Below are the code and all the weights of a small trained network. Each question names an input and a class and asks about switching units off, where a switched-off unit gives its printed mean instead of its output.

import numpy as np


def w(rows, s, z=0):
    codes = np.array(rows[::2]) - 128.0
    scale = np.full(codes.shape[1], s)
    scale[-1] = z or s
    return codes * scale


def norm(h):
    return h / np.sqrt((h * h).mean(-1, keepdims=True) + 1e-5)


def f(y):
    return y / 2 * (1 + np.tanh(0.7978845608 * (y + 0.044715 * y**3)))


def log_softmax(a):
    a = a - a.max(-1, keepdims=True)
    return a - np.log(np.exp(a).sum(-1, keepdims=True))


def net(x, mask):
    res = np.array(x, float).reshape(1, 8) / 4 @ E
    u = 0
    for l in range(2):
        y = f(norm(res) @ A[l][:, :-1].T + A[l][:, -1])
        res = res + np.where(mask[u : u + 7], y, B[l][:, -1]) @ B[l][:, :-1]
        u += 7
    return log_softmax(norm(res)[-1] @ U[:, :-1].T + U[:, -1])


A, B = {}, {}
E = w([
[111,216,187,38,183,140,192,143,176],'x0',
[201,215,147,158,134,118,89,107,7],'x1',
[169,106,130,91,69,63,135,48,205],'x2',
[124,132,137,135,154,94,117,126,114],'x3',
[110,133,181,137,98,125,111,133,125],'x4',
[141,152,145,148,101,167,102,118,146],'x5',
[129,122,97,108,120,129,160,128,99],'x6',
[2,140,157,211,180,177,120,148,62],'x7',
],0.0085)
A[0] = w([
[164,68,106,157,33,149,102,16,111,201],'L0N0',
[159,22,128,132,131,160,123,206,130,114],'L0N1',
[121,213,215,60,193,161,214,118,150,252],'L0N2',
[176,102,153,1,149,131,132,158,108,233],'L0N3',
[118,77,106,169,112,79,98,71,132,111],'L0N4',
[142,80,129,118,73,176,143,165,148,193],'L0N5',
[116,221,119,85,60,39,174,113,177,120],'L0N6',
],0.0089,0.003)
B[0] = w([
[106,94,153,129,196,45,164,90,95,213],'L0N0',
[134,163,119,172,143,141,87,99,52,157],'L0N1',
[125,191,97,110,182,134,193,215,212,254],'L0N2',
[124,132,95,142,95,155,42,148,174,202],'L0N3',
[124,161,125,64,111,119,128,51,96,168],'L0N4',
[96,197,73,114,101,59,105,138,66,164],'L0N5',
[178,77,99,107,120,255,79,116,134,198],'L0N6',
],0.0094,0.0091)
A[1] = w([
[189,218,127,19,119,173,149,62,146,242],'L1N0',
[190,97,117,114,4,110,190,58,158,3],'L1N1',
[180,94,20,149,61,72,53,128,128,236],'L1N2',
[187,116,161,54,139,81,108,163,199,58],'L1N3',
[42,194,95,148,152,153,90,75,2,188],'L1N4',
[121,120,154,244,95,62,40,182,72,86],'L1N5',
[29,80,88,214,103,118,98,151,30,104],'L1N6',
],0.0069,0.0014)
B[1] = w([
[119,114,62,185,97,147,88,159,233,226],'L1N0',
[181,133,216,95,241,156,73,143,121,169],'L1N1',
[102,143,198,145,82,1,196,72,40,228],'L1N2',
[176,102,119,186,106,169,74,115,199,193],'L1N3',
[72,100,114,159,72,177,125,207,150,253],'L1N4',
[117,6,85,185,121,106,67,130,89,201],'L1N5',
[245,108,103,181,42,168,96,119,147,232],'L1N6',
],0.0098,0.0058)
U = w([
[100,60,71,167,69,74,74,54,60,135],'0',
[186,23,70,142,105,233,67,152,189,251],'1',
[89,246,81,68,200,151,120,181,254,194],'2',
[19,238,163,108,244,216,230,235,117,31],'3',
[226,65,171,15,174,47,120,3,107,2],'4',
],0.0064,0.0038)

Each question gives the input, the list of numbers given to net, and the class t.
The units are the neurons (one row each of A and B). Each row of codes is followed by its name. A weight is (code - 128) times the scale printed after its matrix; where a second scale follows, it is the last column's (A, B and U).
mask holds one flag per neuron, layer by layer. A switched-off neuron (its flag False) gives its mean, the last column of its row in B, instead of its output. The means were averaged over made-up inputs and are rounded, as every weight is.
A unit's drop is (log p(t) with every unit on - log p(t) with that unit switched off) / (log p(t) with every unit on - log p(t) with every unit switched off).
The circuit of an input: a set's keep is (log p(t) with only the set's units on - log p(t) with every unit switched off) / (log p(t) with every unit on - log p(t) with every unit switched off). Starting from the 12 units with the biggest drops (on a tie, the unit counted first), units are removed one at a time, each time the one whose removal leaves the highest keep (on an exact tie, the one counted first), for as long as the keep stays at least 0.8.
circuit, biggest first: the units of the circuit, biggest drop first
top k neurons: the k neurons with the biggest drops, biggest first
k most important neurons of layer l: the k neurons of layer l with the biggest drops, biggest first
drop when u is switched off: that unit's drop, to one decimal
input [-6,-3,-7,0,2,3,-2,0], class 0: circuit, biggest first	(L0N2, L1N2)
input [8,4,1,7,-2,-4,7,-5], class 1: circuit, biggest first	(L0N6)
input [0,-3,1,7,4,5,1,-3], class 4: circuit, biggest first	(L0N2, L1N2, L1N1)
input [0,0,1,-4,1,-4,8,-5], class 4: circuit, biggest first	(L1N2, L1N1)
input [-4,-2,0,-2,3,-1,-6,-7], class 0: top 3 neurons	(L0N5, L0N1, L0N2)
input [-4,-1,5,7,-6,7,-7,5], class 0: top 2 neurons	(L0N2, L1N4)
input [-4,8,-6,-7,1,1,8,-5], class 0: circuit, biggest first	(L1N2, L0N2)
input [-1,3,7,-6,8,0,2,-2], class 4: top 3 neurons	(L0N2, L0N0, L1N1)
input [-2,2,1,-4,-6,-6,0,2], class 0: 3 most important neurons of layer 0	(L0N2, L0N6, L0N4)
input [-1,-7,-8,2,4,-6,8,-3], class 0: top 3 neurons	(L0N2, L0N5, L1N2)
input [-4,-6,1,7,-3,-7,-1,3], class 0: 3 most important neurons of layer 0	(L0N2, L0N4, L0N6)
input [-2,-3,5,0,-1,-6,0,-2], class 4: drop when L1N1 is switched off	0.1
input [-3,-8,2,-6,-3,-3,0,-4], class 4: drop when L0N5 is switched off	-0.1
input [-4,-5,2,6,1,0,-2,-3], class 4: most important neuron of layer 0	(L0N4)
input [-7,1,6,3,4,-6,7,0], class 4: drop when L0N2 is switched off	-0.1
